Here is a tiny trained network, its code and every weight. The questions are about switching its units off for an input and a target symbol, where a switched-off unit gives its printed mean instead of its output.

import numpy as np


def w(rows, s, z=0):
    codes = np.array(rows[::2]) - 128.0
    scale = np.full(codes.shape[1], s)
    scale[-1] = z or s
    return codes * scale


def norm(h):
    return h / np.sqrt((h * h).mean(-1, keepdims=True) + 1e-5)


def f(y):
    return y / 2 * (1 + np.tanh(0.7978845608 * (y + 0.044715 * y**3)))


def softmax(a):
    e = np.exp(a - a.max(-1, keepdims=True))
    return e / e.sum(-1, keepdims=True)


def log_softmax(a):
    a = a - a.max(-1, keepdims=True)
    return a - np.log(np.exp(a).sum(-1, keepdims=True))


def net(x, mask):
    ids = ['ΔΠΣΦβγηθμξω'.index(c) for c in x.split()]
    T = len(ids)
    res = E[ids] + P[:T]
    r = norm(res)
    for j in range(2):
        rows = slice(3 * j, 3 * j + 3)
        q, k, v = (r @ M[0][rows].T for M in (Q, K, V))
        z = softmax(np.where(np.tri(T) > 0, q @ k.T / 3**0.5, -1e9)) @ v
        o = O[0][rows]
        res = res + np.where(mask[j], z, o[:, -1]) @ o[:, :-1]
    y = f(norm(res) @ A[0][:, :-1].T + A[0][:, -1])
    res = res + np.where(mask[2:14], y, B[0][:, -1]) @ B[0][:, :-1]
    return log_softmax(norm(res)[-1] @ U[:, :-1].T + U[:, -1])


Q, K, V, O, A, B = {}, {}, {}, {}, {}, {}
E = w([
[141,120,144,74,155],'Δ',
[118,129,192,134,124],'Π',
[181,122,162,154,187],'Σ',
[104,83,177,31,136],'Φ',
[131,115,3,194,57],'β',
[99,185,142,100,149],'γ',
[131,157,161,95,197],'η',
[103,156,105,71,127],'θ',
[66,130,156,68,103],'μ',
[156,104,181,157,83],'ξ',
[121,163,161,162,126],'ω',
],0.014)
P = w([
[130,110,68,196,118],'0',
[180,247,173,94,110],'1',
[170,255,149,91,94],'2',
[197,245,149,95,86],'3',
[183,248,161,101,85],'4',
[209,234,195,126,99],'5',
],0.0064)
Q[0] = w([
[165,119,89,156,117],'head 1',
[104,34,140,122,144],'head 1',
[121,30,71,147,155],'head 1',
[114,9,85,133,81],'head 2',
[72,58,113,204,158],'head 2',
[92,168,118,102,86],'head 2',
],0.012)
K[0] = w([
[176,177,107,109,103],'head 1',
[149,147,236,75,192],'head 1',
[219,240,254,79,78],'head 1',
[151,245,213,90,100],'head 2',
[186,226,221,29,96],'head 2',
[159,124,45,179,43],'head 2',
],0.0092)
V[0] = w([
[162,102,103,169,176],'head 1',
[177,120,205,168,190],'head 1',
[130,151,52,185,76],'head 1',
[158,8,119,111,83],'head 2',
[171,138,73,98,147],'head 2',
[193,91,80,189,109],'head 2',
],0.016)
O[0] = w([
[148,164,104,94,57,81],'head 1',
[96,248,130,147,87,1],'head 1',
[130,41,68,124,103,202],'head 1',
[176,97,233,72,98,129],'head 2',
[228,148,49,51,120,103],'head 2',
[162,138,118,133,31,121],'head 2',
],0.012,0.0068)
A[0] = w([
[159,168,173,94,7,199],'neuron 1',
[185,53,88,144,102,59],'neuron 2',
[152,148,98,177,97,118],'neuron 3',
[89,132,159,138,142,108],'neuron 4',
[179,22,62,103,80,2],'neuron 5',
[96,146,129,160,48,168],'neuron 6',
[179,91,143,59,91,122],'neuron 7',
[165,139,120,87,130,129],'neuron 8',
[121,155,51,160,45,130],'neuron 9',
[119,143,143,153,126,23],'neuron 10',
[78,144,81,138,165,25],'neuron 11',
[180,141,159,153,142,108],'neuron 12',
],0.017,0.004)
B[0] = w([
[144,59,111,193,120,240],'neuron 1',
[154,155,108,62,145,214],'neuron 2',
[110,145,148,65,132,154],'neuron 3',
[106,148,115,177,142,158],'neuron 4',
[216,183,88,47,154,255],'neuron 5',
[80,54,127,85,131,195],'neuron 6',
[189,248,87,224,129,218],'neuron 7',
[145,155,146,121,113,149],'neuron 8',
[124,147,156,28,204,217],'neuron 9',
[118,158,109,113,150,121],'neuron 10',
[176,135,65,162,128,157],'neuron 11',
[100,144,133,83,164,142],'neuron 12',
],0.013,0.0096)
U = w([
[186,172,132,166,96,140],'Δ',
[31,140,131,160,85,234],'Π',
[90,134,139,64,42,152],'Σ',
[132,155,218,83,153,84],'Φ',
[121,108,119,123,114,84],'β',
[95,115,52,189,157,177],'γ',
[82,212,101,132,138,87],'η',
[188,85,92,64,152,114],'θ',
[115,5,137,137,185,61],'μ',
[133,54,138,166,66,254],'ξ',
[43,87,107,32,118,80],'ω',
],0.013,0.0031)

Each question gives the input, a string of symbols that net reads in full, and the target symbol t.
The units are the heads (3 rows each of Q, K, V and O) and the neurons (one row each of A and B). Each row of codes is followed by its name. A weight is (code - 128) times the scale printed after its matrix; where a second scale follows, it is the last column's (O, A, B and U).
mask holds one flag per unit, heads first, then neurons. A switched-off unit (its flag False) gives its mean, the last column of its rows in O or B, instead of its output. The means were averaged over made-up inputs and are rounded, as every weight is.
A unit's drop is (log p(t) with every unit on - log p(t) with that unit switched off) / (log p(t) with every unit on - log p(t) with every unit switched off).
The circuit of an input: a set's keep is (log p(t) with only the set's units on - log p(t) with every unit switched off) / (log p(t) with every unit on - log p(t) with every unit switched off). Starting from the 12 units with the biggest drops (on a tie, the unit counted first), units are removed one at a time, each time the one whose removal leaves the highest keep (on an exact tie, the one counted first), for as long as the keep stays at least 0.8.
circuit, biggest first: the units of the circuit, biggest drop first
k most important neurons: the k neurons with the biggest drops, biggest first
heads that matter: for each layer, one digit per head in row order, 1 if its drop is at least 0.15 and else 0, layers parted by /
drop when u is switched off: that unit's drop, to one decimal
input η μ Δ, target η: circuit, biggest first => [head 1]
input γ Φ Φ Φ θ, target γ: heads that matter => 01
input γ Φ μ γ Φ μ, target γ: heads that matter => 01
input ξ ω ξ Φ, target ξ: heads that matter => 00
input Φ ω η γ θ γ, target Φ: heads that matter => 01
input μ θ θ Σ θ ξ, target μ: heads that matter => 01
input Σ μ Δ μ, target Σ: heads that matter => 10
input η γ Φ γ, target η: heads that matter => 11
input Φ β Φ Φ, target Δ: circuit, biggest first => [head 2; neuron 7]
input μ μ ω Φ θ Δ, target μ: circuit, biggest first => [head 2; head 1]
input Π Φ Π, target Π: heads that matter => 00
input μ Φ θ Φ, target μ: heads that matter => 01
input ω Φ ξ η Φ, target ω: 2 most important neurons => [neuron 9; neuron 6]
input γ θ ξ θ γ, target γ: circuit, biggest first => [head 2]
input μ Π γ, target μ: drop when head 1 is switched off => 0.2
input Σ η Δ Δ Δ, target Σ: drop when neuron 9 is switched off => 0.1
input γ Φ θ μ ξ, target γ: drop when head 2 is switched off => 0.9
input γ Π Φ Φ Φ, target γ: drop when head 2 is switched off => 0.7
